Below is a small trained network, with its code and all its weights. Each question gives an input and a class and asks what happens when units are switched off, that is, made to give their printed mean instead of their output.

import numpy as np


def w(rows, s, z=0):
    codes = np.array(rows[::2]) - 128.0
    scale = np.full(codes.shape[1], s)
    scale[-1] = z or s
    return codes * scale


def f(y):
    return np.maximum(y, 0)


def log_softmax(a):
    a = a - a.max(-1, keepdims=True)
    return a - np.log(np.exp(a).sum(-1, keepdims=True))


def net(x, mask):
    res = np.array(x, float).reshape(1, 7) / 4 @ E
    y = f(res @ A[0][:, :-1].T + A[0][:, -1])
    res = res + np.where(mask, y, B[0][:, -1]) @ B[0][:, :-1]
    return log_softmax(res[-1] @ U[:, :-1].T + U[:, -1])


A, B = {}, {}
E = w([
[142,231,230,232,78,255],'x0',
[137,135,113,127,129,133],'x1',
[108,148,115,121,141,136],'x2',
[128,132,120,113,122,143],'x3',
[13,31,59,201,67,226],'x4',
[98,175,110,75,18,104],'x5',
[108,141,121,124,137,136],'x6',
],0.0094)
A[0] = w([
[102,11,74,97,166,134,124],'N1',
[190,149,167,97,223,80,24],'N2',
[103,101,26,53,85,1,98],'N3',
[160,239,212,91,99,110,110],'N4',
[141,130,144,176,145,183,2],'N5',
[175,154,189,77,230,115,172],'N6',
],0.0093,0.0085)
B[0] = w([
[176,147,23,100,171,62,222],'N1',
[68,59,125,78,173,218,184],'N2',
[112,118,178,175,89,204,252],'N3',
[163,172,125,143,175,28,212],'N4',
[72,8,119,95,145,182,147],'N5',
[129,122,147,168,44,202,218],'N6',
],0.013,0.014)
U = w([
[98,61,125,79,157,189,252],'0',
[130,159,179,128,93,198,74],'1',
[170,157,92,57,250,31,65],'2',
],0.012,0.0026)

Each question gives the input, the list of numbers given to net, and the class t.
The units are the neurons (one row each of A and B). Each row of codes is followed by its name. A weight is (code - 128) times the scale printed after its matrix; where a second scale follows, it is the last column's (A, B and U).
mask holds one flag per neuron, in row order. A switched-off neuron (its flag False) gives its mean, the last column of its row in B, instead of its output. The means were averaged over made-up inputs and are rounded, as every weight is.
A unit's drop is (log p(t) with every unit on - log p(t) with that unit switched off) / (log p(t) with every unit on - log p(t) with every unit switched off).
The circuit of an input: a set's keep is (log p(t) with only the set's units on - log p(t) with every unit switched off) / (log p(t) with every unit on - log p(t) with every unit switched off). Starting from all 6 units, units are removed one at a time, each time the one whose removal leaves the highest keep (on an exact tie, the one counted first), for as long as the keep stays at least 0.8.
units of the circuit, in order: the units of the circuit, biggest drop first
unit that matters most: the unit with the biggest drop
top k neurons: the k neurons with the biggest drops, biggest first
drop of u: that unit's drop, to one decimal
input [-8,-8,-1,6,-5,1,5], class 1: top 2 neurons : N3, N6
input [-3,8,3,2,-5,-1,1], class 0: units of the circuit, in order : N2
input [-3,-6,-3,3,0,3,-1], class 1: top 4 neurons : N2, N3, N5, N4
input [6,1,5,-3,-5,3,-2], class 2: top 2 neurons : N4, N3
input [4,5,5,-4,-8,6,-8], class 2: top 2 neurons : N4, N3
input [2,-4,5,3,-7,-4,-4], class 1: top 2 neurons : N6, N1
input [-8,2,-1,4,-1,6,8], class 1: top 3 neurons : N3, N2, N5
input [-2,4,-6,0,2,-8,-7], class 2: top 2 neurons : N3, N1
input [8,8,0,-2,-2,2,-8], class 2: top 3 neurons : N4, N3, N6
input [3,-4,-1,-4,-8,6,6], class 2: top 2 neurons : N4, N3
input [-7,-4,-7,0,7,0,1], class 2: top 3 neurons : N1, N6, N2
input [-2,-8,2,7,-6,-5,4], class 0: top 2 neurons : N2, N3
input [-2,-5,-6,4,2,-2,-7], class 2: top 2 neurons : N6, N3
input [0,-3,-7,1,-7,1,7], class 1: unit that matters most : N6
input [-7,-6,6,-3,-4,3,0], class 1: top 3 neurons : N3, N6, N5
input [-4,-5,-7,-1,-5,0,2], class 0: drop of N2 : 1.0
input [5,-4,2,1,7,-5,-7], class 0: drop of N5 : 0.4
input [-3,-5,-4,3,-3,6,2], class 1: drop of N3 : 0.2
input [-4,1,8,3,-5,-7,-5], class 0: drop of N1 : 0.0
input [-3,3,4,-1,8,-3,-3], class 2: unit that matters most : N1
